Here is a tiny trained network, its code and every weight. The questions are about switching its units off for an input and a class, where a switched-off unit gives its printed mean instead of its output.

import numpy as np


def w(rows, s, z=0):
    codes = np.array(rows[::2]) - 128.0
    scale = np.full(codes.shape[1], s)
    scale[-1] = z or s
    return codes * scale


def norm(h):
    return h / np.sqrt((h * h).mean(-1, keepdims=True) + 1e-5)


def f(y):
    return np.maximum(y, 0)


def log_softmax(a):
    a = a - a.max(-1, keepdims=True)
    return a - np.log(np.exp(a).sum(-1, keepdims=True))


def net(x, mask):
    res = np.array(x, float).reshape(1, 5) / 4 @ E
    u = 0
    for l in range(3):
        y = f(norm(res) @ A[l][:, :-1].T + A[l][:, -1])
        res = res + np.where(mask[u : u + 10], y, B[l][:, -1]) @ B[l][:, :-1]
        u += 10
    return log_softmax(norm(res)[-1] @ U[:, :-1].T + U[:, -1])


A, B = {}, {}
E = w([
[110,184,153,189,8,113,151,160,156,98,140,171],'x0',
[160,178,130,177,66,159,169,172,189,28,165,100],'x1',
[114,157,60,79,98,149,118,96,136,125,79,154],'x2',
[194,70,134,142,74,80,171,151,35,103,121,72],'x3',
[66,160,158,115,124,168,114,120,191,156,178,127],'x4',
],0.013)
A[0] = w([
[147,128,129,178,132,131,140,154,185,58,161,104,78],'L0N0',
[154,70,107,56,247,137,108,96,60,198,100,110,144],'L0N1',
[158,41,155,153,127,103,134,157,53,154,126,154,70],'L0N2',
[66,132,104,131,173,144,98,120,174,166,138,155,3],'L0N3',
[88,90,169,161,159,102,94,127,129,180,149,149,14],'L0N4',
[136,91,112,120,154,102,123,137,69,99,96,105,55],'L0N5',
[94,146,113,97,80,131,118,79,137,159,110,176,54],'L0N6',
[82,122,143,117,244,120,83,80,152,198,149,170,98],'L0N7',
[99,162,118,127,90,125,136,137,147,138,136,171,54],'L0N8',
[173,70,137,114,151,90,122,126,69,158,121,101,147],'L0N9',
],0.013,0.0061)
B[0] = w([
[192,159,155,141,98,129,106,174,190,95,208,106,181],'L0N0',
[131,2,135,125,192,160,118,43,163,16,166,106,254],'L0N1',
[109,194,193,112,139,45,221,154,79,225,106,91,180],'L0N2',
[84,106,170,156,169,140,78,156,163,135,38,190,172],'L0N3',
[54,219,167,70,169,165,206,178,138,106,95,96,155],'L0N4',
[152,125,52,182,104,124,82,55,73,114,167,102,166],'L0N5',
[96,148,64,123,132,139,60,88,127,169,69,99,166],'L0N6',
[108,107,210,214,219,96,70,210,169,204,77,192,222],'L0N7',
[117,28,128,72,79,110,143,102,99,93,137,113,161],'L0N8',
[221,156,98,154,160,119,176,80,83,127,153,16,194],'L0N9',
],0.0097,0.017)
A[1] = w([
[152,136,113,120,48,177,145,186,198,55,180,113,87],'L1N0',
[142,87,97,182,161,71,191,153,76,148,116,125,80],'L1N1',
[153,86,35,88,177,153,133,53,108,131,132,141,109],'L1N2',
[138,158,175,161,124,103,140,83,120,213,160,175,96],'L1N3',
[25,148,53,75,10,146,102,34,106,170,91,166,42],'L1N4',
[96,134,130,94,209,144,139,145,178,196,82,247,2],'L1N5',
[76,94,141,122,142,152,138,126,101,137,178,105,72],'L1N6',
[95,154,84,52,34,159,55,83,163,115,126,125,13],'L1N7',
[177,229,105,101,79,79,147,187,2,185,90,123,76],'L1N8',
[163,157,125,108,111,187,116,113,137,163,117,161,67],'L1N9',
],0.0084,0.005)
B[1] = w([
[214,196,234,106,138,170,113,92,189,88,197,221,254],'L1N0',
[125,159,121,134,85,63,88,69,131,173,107,130,189],'L1N1',
[143,89,122,202,91,225,97,79,192,72,170,173,209],'L1N2',
[179,105,144,124,132,126,113,167,167,154,103,179,148],'L1N3',
[28,111,3,15,55,163,183,13,124,161,25,152,207],'L1N4',
[111,77,227,148,134,172,56,232,107,118,72,144,215],'L1N5',
[169,170,65,47,165,166,151,130,147,172,160,154,142],'L1N6',
[150,158,52,40,110,118,255,149,95,85,61,142,193],'L1N7',
[167,106,91,196,38,136,95,178,119,237,89,124,195],'L1N8',
[133,153,148,62,124,99,137,87,141,175,163,113,135],'L1N9',
],0.0079,0.0075)
A[2] = w([
[142,70,53,91,175,138,82,141,57,97,140,121,19],'L2N0',
[80,142,173,116,197,201,120,83,136,198,150,94,121],'L2N1',
[130,164,174,143,144,118,181,117,109,152,157,77,41],'L2N2',
[61,83,167,109,158,179,138,189,112,111,143,226,19],'L2N3',
[95,155,131,135,58,125,158,161,76,144,138,94,133],'L2N4',
[12,125,131,158,130,139,119,84,185,147,95,173,84],'L2N5',
[48,110,131,168,135,138,93,163,160,141,126,190,68],'L2N6',
[49,176,118,137,175,117,67,128,145,160,101,155,16],'L2N7',
[140,120,183,127,181,126,129,110,107,95,164,86,41],'L2N8',
[116,157,117,151,77,158,117,137,148,92,140,140,2],'L2N9',
],0.011,0.0028)
B[2] = w([
[139,86,108,174,81,200,129,84,138,35,179,111,191],'L2N0',
[97,156,142,44,201,154,142,166,83,169,170,112,240],'L2N1',
[78,198,60,70,126,112,131,198,105,176,106,217,182],'L2N2',
[96,68,169,113,37,129,59,157,161,147,121,126,232],'L2N3',
[101,124,62,167,43,189,101,159,120,144,147,156,182],'L2N4',
[168,58,79,93,111,176,122,181,141,125,38,140,254],'L2N5',
[148,93,84,138,121,156,46,210,115,104,65,159,238],'L2N6',
[176,80,121,127,180,174,59,175,145,160,79,122,214],'L2N7',
[1,180,97,63,80,108,161,44,123,142,86,170,228],'L2N8',
[78,184,87,80,137,91,155,103,181,68,136,164,184],'L2N9',
],0.0087,0.0071)
U = w([
[74,136,39,62,58,144,141,104,154,107,78,171,101],'0',
[59,159,151,106,223,51,189,139,74,185,126,87,30],'1',
[80,69,151,137,196,165,23,201,187,131,64,170,171],'2',
[53,159,129,55,146,162,135,139,133,172,210,119,2],'3',
[166,157,80,202,48,62,152,153,60,184,144,87,160],'4',
[153,192,155,146,68,139,135,170,202,49,204,171,167],'5',
[140,48,97,162,199,126,124,8,94,75,157,63,175],'6',
],0.016,0.0047)

Each question gives the input, the list of numbers given to net, and the class t.
The units are the neurons (one row each of A and B). Each row of codes is followed by its name. A weight is (code - 128) times the scale printed after its matrix; where a second scale follows, it is the last column's (A, B and U).
mask holds one flag per neuron, layer by layer. A switched-off neuron (its flag False) gives its mean, the last column of its row in B, instead of its output. The means were averaged over made-up inputs and are rounded, as every weight is.
A unit's drop is (log p(t) with every unit on - log p(t) with that unit switched off) / (log p(t) with every unit on - log p(t) with every unit switched off).
The circuit of an input: a set's keep is (log p(t) with only the set's units on - log p(t) with every unit switched off) / (log p(t) with every unit on - log p(t) with every unit switched off). Starting from the 12 units with the biggest drops (on a tie, the unit counted first), units are removed one at a time, each time the one whose removal leaves the highest keep (on an exact tie, the one counted first), for as long as the keep stays at least 0.8.
units of the circuit, in order: the units of the circuit, biggest drop first
top k neurons: the k neurons with the biggest drops, biggest first
k most important neurons of layer l: the k neurons of layer l with the biggest drops, biggest first
drop of u: that unit's drop, to one decimal
input [1,-6,5,4,5], class 6: units of the circuit, in order	[L0N1]
input [2,-2,-8,3,5], class 4: units of the circuit, in order	[L0N1; L0N7]
input [-4,0,-7,2,-1], class 6: top 3 neurons	[L0N1; L0N5; L0N9]
input [8,-3,6,-8,-5], class 0: top 3 neurons	[L1N4; L0N7; L0N8]
input [0,8,-4,2,-7], class 5: top 2 neurons	[L0N0; L1N0]
input [6,4,0,-8,4], class 5: top 2 neurons	[L0N7; L0N0]
input [7,4,4,-6,4], class 0: top 2 neurons	[L0N7; L1N4]
input [0,-1,-7,4,4], class 4: top 2 neurons	[L0N1; L1N8]
input [2,-4,5,6,4], class 6: top 2 neurons	[L0N6; L0N7]
input [8,2,5,3,4], class 0: 2 most important neurons of layer 1	[L1N4; L1N7]
input [3,4,7,1,1], class 0: 4 most important neurons of layer 0	[L0N7; L0N1; L0N6; L0N9]
input [2,3,4,3,8], class 5: top 2 neurons	[L1N0; L0N0]
input [-1,-7,-8,3,-2], class 1: 2 most important neurons of layer 0	[L0N2; L0N4]
input [-5,4,-5,6,-6], class 4: most important neuron of layer 2	[L2N2]
input [-3,1,-6,5,-7], class 4: top 2 neurons	[L0N2; L2N2]
input [-7,-8,2,-1,-1], class 6: top 2 neurons	[L0N1; L0N9]
input [7,-2,0,-5,-4], class 0: drop of L0N7	0.5
input [2,-5,-2,6,-4], class 4: drop of L0N2	1.2
input [7,-6,0,-3,-7], class 4: drop of L0N7	0.1
input [-1,7,1,1,4], class 5: drop of L0N7	0.0
input [7,3,5,0,6], class 0: most important neuron of layer 1	[L1N4]
